Here is a tiny trained network, its code and every weight. The questions are about switching its units off for an input and a target symbol, where a switched-off unit gives its printed mean instead of its output.

import numpy as np


def w(rows, s, z=0):
    codes = np.array(rows[::2]) - 128.0
    scale = np.full(codes.shape[1], s)
    scale[-1] = z or s
    return codes * scale


def norm(h):
    return h / np.sqrt((h * h).mean(-1, keepdims=True) + 1e-5)


def f(y):
    return np.maximum(y, 0)


def softmax(a):
    e = np.exp(a - a.max(-1, keepdims=True))
    return e / e.sum(-1, keepdims=True)


def log_softmax(a):
    a = a - a.max(-1, keepdims=True)
    return a - np.log(np.exp(a).sum(-1, keepdims=True))


def net(x, mask):
    ids = ['ΓΛΞΠαετφ'.index(c) for c in x.split()]
    T = len(ids)
    res = E[ids] + P[:T]
    q, k, v = (norm(res) @ M[0].T for M in (Q, K, V))
    z = softmax(np.where(np.tri(T) > 0, q @ k.T / 4**0.5, -1e9)) @ v
    res = res + np.where(mask[0], z, O[0][:, -1]) @ O[0][:, :-1]
    y = f(norm(res) @ A[0][:, :-1].T + A[0][:, -1])
    res = res + np.where(mask[1:9], y, B[0][:, -1]) @ B[0][:, :-1]
    return log_softmax(norm(res)[-1] @ U[:, :-1].T + U[:, -1])


Q, K, V, O, A, B = {}, {}, {}, {}, {}, {}
E = w([
[87,123,140,99],'Γ',
[133,113,157,126],'Λ',
[189,151,254,102],'Ξ',
[135,130,119,144],'Π',
[117,139,113,123],'α',
[119,118,126,168],'ε',
[97,124,114,159],'τ',
[131,134,126,115],'φ',
],0.02)
P = w([
[167,140,146,117],'0',
[187,82,94,98],'1',
[206,138,114,172],'2',
[166,200,183,138],'3',
[177,128,135,114],'4',
[146,39,62,85],'5',
[152,131,147,108],'6',
[94,185,172,148],'7',
[171,126,140,117],'8',
[61,2,60,118],'9',
[159,127,144,125],'10',
[7,138,132,191],'11',
],0.0091)
Q[0] = w([
[175,53,113,100],'h0',
[166,201,126,80],'h0',
[198,180,112,168],'h0',
[58,189,248,182],'h0',
],0.015)
K[0] = w([
[110,172,150,146],'h0',
[208,134,87,50],'h0',
[219,119,90,162],'h0',
[91,8,78,118],'h0',
],0.014)
V[0] = w([
[134,57,251,100],'h0',
[164,83,129,192],'h0',
[91,167,123,185],'h0',
[97,79,139,120],'h0',
],0.015)
O[0] = w([
[105,65,255,210,254],'h0',
[2,51,205,45,190],'h0',
[176,233,253,48,75],'h0',
[108,181,174,138,149],'h0',
],0.006,0.0063)
A[0] = w([
[88,144,211,233,148],'n0',
[239,158,31,169,170],'n1',
[135,233,44,144,18],'n2',
[89,79,239,167,99],'n3',
[250,111,93,27,216],'n4',
[97,31,43,126,169],'n5',
[164,189,111,255,112],'n6',
[76,218,147,114,252],'n7',
],0.0076,0.0035)
B[0] = w([
[185,101,71,108,236],'n0',
[111,126,73,128,164],'n1',
[159,104,2,43,138],'n2',
[120,79,133,88,254],'n3',
[81,146,126,174,164],'n4',
[56,253,151,174,175],'n5',
[169,101,129,57,157],'n6',
[253,170,138,113,168],'n7',
],0.0093,0.0086)
U = w([
[205,92,65,119,5],'Γ',
[71,75,155,172,159],'Λ',
[151,169,184,180,141],'Ξ',
[43,167,121,94,77],'Π',
[118,144,41,63,133],'α',
[76,128,134,11,93],'ε',
[163,202,146,81,109],'τ',
[96,151,83,157,217],'φ',
],0.011,0.0028)

Each question gives the input, a string of symbols that net reads in full, and the target symbol t.
The units are the heads (4 rows each of Q, K, V and O) and the neurons (one row each of A and B). Each row of codes is followed by its name. A weight is (code - 128) times the scale printed after its matrix; where a second scale follows, it is the last column's (O, A, B and U).
mask holds one flag per unit, heads first, then neurons. A switched-off unit (its flag False) gives its mean, the last column of its rows in O or B, instead of its output. The means were averaged over made-up inputs and are rounded, as every weight is.
A unit's drop is (log p(t) with every unit on - log p(t) with that unit switched off) / (log p(t) with every unit on - log p(t) with every unit switched off).
The circuit of an input: a set's keep is (log p(t) with only the set's units on - log p(t) with every unit switched off) / (log p(t) with every unit on - log p(t) with every unit switched off). Starting from all 9 units, units are removed one at a time, each time the one whose removal leaves the highest keep (on an exact tie, the one counted first), for as long as the keep stays at least 0.8.
circuit, biggest first: the units of the circuit, biggest drop first
k most important neurons: the k neurons with the biggest drops, biggest first
drop of u: that unit's drop, to one decimal
input α Λ Λ Π φ Γ, target Π: circuit, biggest first	[n5; n0]
input Π Π φ Λ, target Π: circuit, biggest first	[h0; n5; n0]
input Λ Λ ε Λ α τ φ α, target τ: circuit, biggest first	[n7]
input Π Π ε α, target Π: circuit, biggest first	[h0; n5]
input Γ Γ Λ Λ, target Γ: circuit, biggest first	[h0; n6]
input Π ε Γ ε α Γ Λ Λ, target Γ: circuit, biggest first	[h0; n0]
input Ξ Π ε Γ ε Γ φ ε, target Γ: circuit, biggest first	[n6; h0]
input Λ α Γ φ Π Π Π ε Ξ Π, target ε: 2 most important neurons	[n0; n5]
input Λ ε Γ Γ Γ ε Λ Λ Λ τ ε Λ, target τ: circuit, biggest first	[h0; n7]
input τ φ Π Λ Π φ Π Λ, target φ: 2 most important neurons	[n5; n3]
input Λ Γ τ Λ Λ Λ ε Λ Λ ε φ, target φ: circuit, biggest first	[h0; n5]
input α ε Π ε Ξ ε, target ε: drop of h0	1.4
input Λ τ α Γ ε Ξ τ ε Λ Γ Ξ ε, target Γ: drop of n7	0.1
input Λ Λ Λ φ, target Λ: drop of h0	1.1
input Λ Λ ε Ξ Ξ α Λ Λ, target α: most important neuron	[n2]
input Λ Γ Λ Λ Π Π ε Λ, target Π: 2 most important neurons	[n5; n6]
